Below is a small trained network, with its code and all its weights. Each question gives an input and a target symbol and asks what happens when units are switched off, that is, made to give their printed mean instead of their output.

import numpy as np


def w(rows, s, z=0):
    codes = np.array(rows[::2]) - 128.0
    scale = np.full(codes.shape[1], s)
    scale[-1] = z or s
    return codes * scale


def norm(h):
    return h / np.sqrt((h * h).mean(-1, keepdims=True) + 1e-5)


def f(y):
    return np.maximum(y, 0)


def softmax(a):
    e = np.exp(a - a.max(-1, keepdims=True))
    return e / e.sum(-1, keepdims=True)


def log_softmax(a):
    a = a - a.max(-1, keepdims=True)
    return a - np.log(np.exp(a).sum(-1, keepdims=True))


def net(x, mask):
    ids = ['αβγδεηθλμξπστφψω'.index(c) for c in x.split()]
    T = len(ids)
    res = E[ids] + P[:T]
    r = norm(res)
    for j in range(2):
        rows = slice(3 * j, 3 * j + 3)
        q, k, v = (r @ M[0][rows].T for M in (Q, K, V))
        z = softmax(np.where(np.tri(T) > 0, q @ k.T / 3**0.5, -1e9)) @ v
        o = O[0][rows]
        res = res + np.where(mask[j], z, o[:, -1]) @ o[:, :-1]
    y = f(norm(res) @ A[0][:, :-1].T + A[0][:, -1])
    res = res + np.where(mask[2:18], y, B[0][:, -1]) @ B[0][:, :-1]
    return log_softmax(norm(res)[-1] @ U[:, :-1].T + U[:, -1])


Q, K, V, O, A, B = {}, {}, {}, {}, {}, {}
E = w([
[111,168,95,150,92,119,180,142],'α',
[176,82,100,125,198,146,167,145],'β',
[181,71,184,140,110,81,153,156],'γ',
[127,132,166,87,120,226,152,95],'δ',
[164,101,80,125,150,103,121,98],'ε',
[115,112,67,83,91,93,126,107],'η',
[162,139,97,186,184,98,158,103],'θ',
[155,128,190,158,100,132,211,54],'λ',
[101,87,151,79,254,112,207,127],'μ',
[102,105,95,70,113,129,126,129],'ξ',
[108,191,99,93,90,145,205,178],'π',
[90,74,131,105,121,151,207,130],'σ',
[183,162,122,132,165,141,170,149],'τ',
[127,125,113,99,122,161,168,175],'φ',
[88,109,162,223,125,144,126,126],'ψ',
[85,119,64,126,78,73,158,81],'ω',
],0.025)
P = w([
[53,123,133,58,230,115,218,131],'0',
[120,118,6,146,123,110,194,146],'1',
[79,132,136,79,204,115,180,137],'2',
[138,114,15,141,110,126,174,153],'3',
[85,130,143,95,184,114,164,137],'4',
[151,111,17,141,99,136,156,156],'5',
[90,133,148,104,170,110,145,139],'6',
[162,104,28,139,93,144,139,153],'7',
[92,140,153,119,154,104,132,141],'8',
[176,107,37,146,88,152,125,160],'9',
[94,143,161,123,139,108,116,140],'10',
[178,102,50,145,77,164,112,163],'11',
[84,150,154,128,136,99,125,138],'12',
],0.015)
Q[0] = w([
[100,188,182,109,138,100,130,187],'h1',
[129,159,240,71,167,36,151,144],'h1',
[99,78,239,78,152,31,86,127],'h1',
[191,96,61,135,43,204,140,110],'h2',
[105,160,252,108,194,75,63,136],'h2',
[219,69,68,192,53,181,186,145],'h2',
],0.013)
K[0] = w([
[121,156,133,113,116,110,195,236],'h1',
[124,148,67,80,189,79,175,208],'h1',
[88,86,60,83,182,68,202,155],'h1',
[192,103,233,129,33,165,109,77],'h2',
[114,106,53,99,223,104,247,139],'h2',
[195,100,221,186,77,193,79,128],'h2',
],0.012)
V[0] = w([
[108,233,75,78,129,200,87,78],'h1',
[231,182,162,57,107,81,207,83],'h1',
[130,96,212,152,100,124,95,202],'h1',
[59,206,92,160,194,172,174,61],'h2',
[214,134,166,135,115,98,221,4],'h2',
[201,69,206,131,72,1,183,225],'h2',
],0.0064)
O[0] = w([
[88,150,54,85,99,108,188,120,107],'h1',
[136,157,174,79,173,154,192,70,180],'h1',
[112,100,133,128,134,192,156,158,3],'h1',
[154,126,204,163,114,168,51,141,252],'h2',
[218,102,110,163,39,150,112,147,209],'h2',
[141,117,76,48,87,1,139,177,145],'h2',
],0.0089,0.0046)
A[0] = w([
[134,32,135,105,173,127,154,121,88],'n1',
[109,142,163,84,187,79,146,158,136],'n2',
[145,166,8,98,98,204,113,131,123],'n3',
[124,142,114,45,96,103,146,111,62],'n4',
[182,81,152,158,64,85,105,126,127],'n5',
[13,135,164,116,126,88,151,168,154],'n6',
[63,151,129,169,154,166,121,129,61],'n7',
[158,157,71,90,152,151,121,196,122],'n8',
[167,141,19,113,147,90,115,170,100],'n9',
[112,128,89,128,105,214,110,174,146],'n10',
[117,116,131,94,168,131,73,78,74],'n11',
[116,174,161,108,130,199,178,134,103],'n12',
[94,75,35,138,131,103,164,127,159],'n13',
[192,73,104,165,148,71,140,101,149],'n14',
[75,133,100,46,175,171,45,132,12],'n15',
[163,105,90,171,89,105,81,176,126],'n16',
],0.015,0.011)
B[0] = w([
[78,112,123,145,86,59,153,111,177],'n1',
[179,121,66,160,147,187,137,147,207],'n2',
[133,102,140,252,143,185,135,50,219],'n3',
[100,155,128,110,89,168,149,193,166],'n4',
[160,122,106,194,69,117,161,163,187],'n5',
[147,115,173,201,69,79,84,124,228],'n6',
[193,86,163,58,151,106,99,124,143],'n7',
[85,40,130,117,84,142,147,138,185],'n8',
[136,152,168,53,175,57,174,151,205],'n9',
[147,171,57,163,116,80,60,152,193],'n10',
[91,239,72,103,75,75,171,124,140],'n11',
[100,190,129,79,158,105,102,131,200],'n12',
[150,140,139,67,155,170,97,147,244],'n13',
[101,152,132,171,58,155,75,97,222],'n14',
[184,36,159,127,174,56,78,47,137],'n15',
[77,98,106,85,161,75,133,181,193],'n16',
],0.014,0.011)
U = w([
[179,188,141,153,140,76,118,142,22],'α',
[111,89,83,124,120,142,150,106,234],'β',
[249,109,111,156,73,150,161,150,2],'γ',
[84,137,154,92,145,138,116,104,243],'δ',
[100,166,75,120,91,88,135,75,9],'ε',
[172,130,128,70,103,89,163,158,134],'η',
[135,141,117,169,143,180,91,80,110],'θ',
[144,134,176,122,117,136,182,81,174],'λ',
[119,150,121,158,172,80,169,118,95],'μ',
[180,108,113,105,128,84,101,74,96],'ξ',
[73,162,150,145,111,162,159,166,104],'π',
[40,108,176,124,123,97,140,115,155],'σ',
[176,126,151,123,161,166,142,164,211],'τ',
[100,112,98,140,152,117,64,188,63],'φ',
[144,87,203,128,155,155,100,135,206],'ψ',
[106,107,154,97,63,173,76,114,96],'ω',
],0.016,0.007)

Each question gives the input, a string of symbols that net reads in full, and the target symbol t.
The units are the heads (3 rows each of Q, K, V and O) and the neurons (one row each of A and B). Each row of codes is followed by its name. A weight is (code - 128) times the scale printed after its matrix; where a second scale follows, it is the last column's (O, A, B and U).
mask holds one flag per unit, heads first, then neurons. A switched-off unit (its flag False) gives its mean, the last column of its rows in O or B, instead of its output. The means were averaged over made-up inputs and are rounded, as every weight is.
A unit's drop is (log p(t) with every unit on - log p(t) with that unit switched off) / (log p(t) with every unit on - log p(t) with every unit switched off).
The circuit of an input: a set's keep is (log p(t) with only the set's units on - log p(t) with every unit switched off) / (log p(t) with every unit on - log p(t) with every unit switched off). Starting from the 12 units with the biggest drops (on a tie, the unit counted first), units are removed one at a time, each time the one whose removal leaves the highest keep (on an exact tie, the one counted first), for as long as the keep stays at least 0.8.
units of the circuit, in order: the units of the circuit, biggest drop first
top k neurons: the k neurons with the biggest drops, biggest first
heads that matter: for each layer, one digit per head in row order, 1 if its drop is at least 0.15 and else 0, layers parted by /
drop of u: that unit's drop, to one decimal
input θ σ σ α γ ξ, target η: units of the circuit, in order	n9
input π α γ, target γ: top 2 neurons	n2; n3
input ω σ γ α ψ π, target φ: units of the circuit, in order	h1; n16
input θ ω α ε α α, target μ: units of the circuit, in order	n9; n3; n16
input β ω σ δ μ δ, target θ: heads that matter	00
input ξ γ α ω, target η: units of the circuit, in order	n9; n13
input μ β π ε η ε μ ψ, target φ: heads that matter	10
input ψ ψ α δ α λ ω α η, target η: top 2 neurons	n9; n4
input π θ σ ε π μ μ μ γ θ, target η: heads that matter	01
input μ π ω λ α, target α: units of the circuit, in order	n14; n8; n1
input α δ η τ α σ, target θ: heads that matter	01
input ψ σ σ ω, target φ: units of the circuit, in order	h1; n16; n13
input α ω β δ δ α τ π μ, target μ: top 4 neurons	n2; n1; n3; n11
input σ ω γ τ α σ δ α π μ δ π, target θ: units of the circuit, in order	n3
input φ δ τ ψ λ σ α σ α σ ψ η, target φ: top 2 neurons	n16; n10
input α ψ θ ω β, target β: top 2 neurons	n1; n6
input ξ η ψ ω φ φ σ θ α π λ ω, target γ: units of the circuit, in order	h2; n5
input λ π ψ μ δ μ, target β: top 3 neurons	n2; n1; n3
input ε γ α θ α ε ω α ψ, target ψ: top 3 neurons	n7; n10; n14
input α δ σ λ α ω ε τ γ, target γ: units of the circuit, in order	n5
input ε σ λ λ ε μ, target β: top 3 neurons	n1; n2; n6
input π π α ε τ φ ω θ σ σ μ τ, target β: top 3 neurons	n8; n3; n6
input η ξ β ξ μ β γ π ω ξ ε σ, target η: top 2 neurons	n9; n13
input ε α ε δ, target θ: top 2 neurons	n3; n10
input ε φ θ θ δ ε, target θ: drop of n3	0.2
input π π δ γ, target η: drop of h2	0.8
